Below are the code and all the weights of a small trained network. Each question names an input and a target symbol and asks about switching units off, where a switched-off unit gives its printed mean instead of its output.

import numpy as np


def w(rows, s, z=0):
    codes = np.array(rows[::2]) - 128.0
    scale = np.full(codes.shape[1], s)
    scale[-1] = z or s
    return codes * scale


def f(y):
    return y / 2 * (1 + np.tanh(0.7978845608 * (y + 0.044715 * y**3)))


def softmax(a):
    e = np.exp(a - a.max(-1, keepdims=True))
    return e / e.sum(-1, keepdims=True)


def log_softmax(a):
    a = a - a.max(-1, keepdims=True)
    return a - np.log(np.exp(a).sum(-1, keepdims=True))


def net(x, mask):
    ids = ['αβγδεζηθλμξπστφψ'.index(c) for c in x.split()]
    T = len(ids)
    res = E[ids] + P[:T]
    r = res
    for j in range(3):
        rows = slice(4 * j, 4 * j + 4)
        q, k, v = (r @ M[0][rows].T for M in (Q, K, V))
        z = softmax(np.where(np.tri(T) > 0, q @ k.T / 4**0.5, -1e9)) @ v
        o = O[0][rows]
        res = res + np.where(mask[j], z, o[:, -1]) @ o[:, :-1]
    y = f(res @ A[0][:, :-1].T + A[0][:, -1])
    res = res + np.where(mask[3:11], y, B[0][:, -1]) @ B[0][:, :-1]
    return log_softmax(res[-1] @ U[:, :-1].T + U[:, -1])


Q, K, V, O, A, B = {}, {}, {}, {}, {}, {}
E = w([
[1,178,111],'α',
[126,72,190],'β',
[137,68,193],'γ',
[67,157,16],'δ',
[198,189,108],'ε',
[163,86,233],'ζ',
[211,192,113],'η',
[87,135,174],'θ',
[150,74,210],'λ',
[192,203,108],'μ',
[245,210,187],'ξ',
[243,155,59],'π',
[232,159,2],'σ',
[184,12,54],'τ',
[72,141,13],'φ',
[182,70,221],'ψ',
],0.0058)
P = w([
[14,4,121],'0',
[67,56,130],'1',
[96,86,136],'2',
[116,109,138],'3',
[125,121,138],'4',
[143,129,140],'5',
[148,137,140],'6',
[154,145,151],'7',
[168,147,153],'8',
[170,151,154],'9',
[181,154,162],'10',
[188,160,158],'11',
[188,164,161],'12',
[179,171,160],'13',
],0.0033)
Q[0] = w([
[109,166,178],'head 0',
[147,125,122],'head 0',
[251,150,69],'head 0',
[163,71,186],'head 0',
[63,137,135],'head 1',
[57,82,190],'head 1',
[25,148,100],'head 1',
[157,143,94],'head 1',
[112,87,14],'head 2',
[134,71,112],'head 2',
[147,191,48],'head 2',
[81,184,126],'head 2',
],0.027)
K[0] = w([
[109,165,188],'head 0',
[147,122,119],'head 0',
[252,136,55],'head 0',
[156,61,179],'head 0',
[77,161,105],'head 1',
[41,138,182],'head 1',
[65,164,61],'head 1',
[167,116,104],'head 1',
[123,98,10],'head 2',
[160,86,108],'head 2',
[119,199,55],'head 2',
[47,149,129],'head 2',
],0.027)
V[0] = w([
[136,126,187],'head 0',
[130,118,77],'head 0',
[127,126,94],'head 0',
[140,130,254],'head 0',
[175,79,65],'head 1',
[110,139,158],'head 1',
[117,56,187],'head 1',
[95,201,153],'head 1',
[97,151,134],'head 2',
[46,189,139],'head 2',
[134,128,132],'head 2',
[109,144,133],'head 2',
],0.0078)
O[0] = w([
[61,172,138,187],'head 0',
[172,93,109,78],'head 0',
[167,102,114,94],'head 0',
[3,214,158,253],'head 0',
[160,129,31,26],'head 1',
[121,133,168,177],'head 1',
[182,177,144,234],'head 1',
[75,108,200,163],'head 1',
[131,166,148,129],'head 2',
[139,232,172,120],'head 2',
[123,128,135,135],'head 2',
[124,149,144,130],'head 2',
],0.0081,0.00063)
A[0] = w([
[4,113,43,73],'neuron 0',
[98,144,115,255],'neuron 1',
[91,143,96,207],'neuron 2',
[75,168,135,90],'neuron 3',
[155,194,142,134],'neuron 4',
[155,97,232,176],'neuron 5',
[98,13,188,144],'neuron 6',
[164,107,136,104],'neuron 7',
],0.024,0.0045)
B[0] = w([
[27,5,102,143],'neuron 0',
[53,193,170,202],'neuron 1',
[58,184,141,160],'neuron 2',
[220,135,79,200],'neuron 3',
[190,136,184,185],'neuron 4',
[61,173,48,254],'neuron 5',
[104,22,200,176],'neuron 6',
[162,100,88,139],'neuron 7',
],0.03,0.0067)
U = w([
[23,70,124,194],'α',
[118,254,91,188],'β',
[172,56,181,235],'γ',
[186,98,10,110],'δ',
[140,115,135,4],'ε',
[135,113,131,2],'ζ',
[151,113,172,80],'η',
[160,109,143,94],'θ',
[138,113,134,6],'λ',
[140,108,136,5],'μ',
[177,112,154,155],'ξ',
[180,102,111,144],'π',
[158,121,199,109],'σ',
[150,111,156,63],'τ',
[153,117,159,86],'φ',
[171,123,209,176],'ψ',
],0.0045,0.0043)

Each question gives the input, a string of symbols that net reads in full, and the target symbol t.
The units are the heads (4 rows each of Q, K, V and O) and the neurons (one row each of A and B). Each row of codes is followed by its name. A weight is (code - 128) times the scale printed after its matrix; where a second scale follows, it is the last column's (O, A, B and U).
mask holds one flag per unit, heads first, then neurons. A switched-off unit (its flag False) gives its mean, the last column of its rows in O or B, instead of its output. The means were averaged over made-up inputs and are rounded, as every weight is.
A unit's drop is (log p(t) with every unit on - log p(t) with that unit switched off) / (log p(t) with every unit on - log p(t) with every unit switched off).
The circuit of an input: a set's keep is (log p(t) with only the set's units on - log p(t) with every unit switched off) / (log p(t) with every unit on - log p(t) with every unit switched off). Starting from all 11 units, units are removed one at a time, each time the one whose removal leaves the highest keep (on an exact tie, the one counted first), for as long as the keep stays at least 0.8.
circuit, biggest first: the units of the circuit, biggest drop first
unit that matters most: the unit with the biggest drop
k most important neurons: the k neurons with the biggest drops, biggest first
which heads matter: for each layer, one digit per head in row order, 1 if its drop is at least 0.15 and else 0, layers parted by /
drop when u is switched off: that unit's drop, to one decimal
input ζ θ λ α β α ζ σ α θ, target β: circuit, biggest first => [neuron 5; neuron 0; head 1]
input α δ ε θ θ π θ θ θ α λ ψ, target α: circuit, biggest first => [neuron 5; neuron 6]
input ε α τ θ θ ζ ξ ε θ ζ θ θ θ, target β: unit that matters most => head 0
input δ θ ξ θ η β α ψ σ α θ θ θ σ, target δ: 2 most important neurons => [neuron 7; neuron 1]
input τ α β ξ α ξ α ζ α ψ, target α: 2 most important neurons => [neuron 6; neuron 5]
input α ε θ φ τ ξ ε ε ε π ψ ζ λ, target α: 3 most important neurons => [neuron 6; neuron 5; neuron 3]
input τ α θ, target α: circuit, biggest first => [neuron 6; head 1; neuron 5]
input θ μ δ γ, target α: 3 most important neurons => [neuron 6; neuron 5; neuron 3]
input λ ε ψ θ θ δ σ π, target δ: which heads matter => 100
input θ σ π σ θ τ, target γ: circuit, biggest first => [neuron 6; head 2; neuron 5]
input ζ α θ θ θ σ α θ σ ξ, target δ: circuit, biggest first => [head 0; neuron 1; neuron 7]
input θ θ β, target α: circuit, biggest first => [neuron 6; neuron 5]
input θ α ξ, target β: circuit, biggest first => [neuron 6; neuron 5]
input θ θ σ σ ε, target δ: unit that matters most => head 0
input α τ α η ξ α ξ λ ζ θ φ, target α: 4 most important neurons => [neuron 0; neuron 3; neuron 2; neuron 4]
input η θ ψ λ, target α: 4 most important neurons => [neuron 6; neuron 5; neuron 4; neuron 3]
input α ξ γ, target α: drop when neuron 3 is switched off => 0.1
input α θ θ θ ζ α ξ θ λ ζ γ ε θ ζ, target β: drop when neuron 4 is switched off => 0.0
input ε ξ θ ζ τ α, target α: drop when neuron 0 is switched off => 2.6
input λ θ θ ε ψ α ζ θ θ θ θ α ζ, target β: drop when head 1 is switched off => 0.5
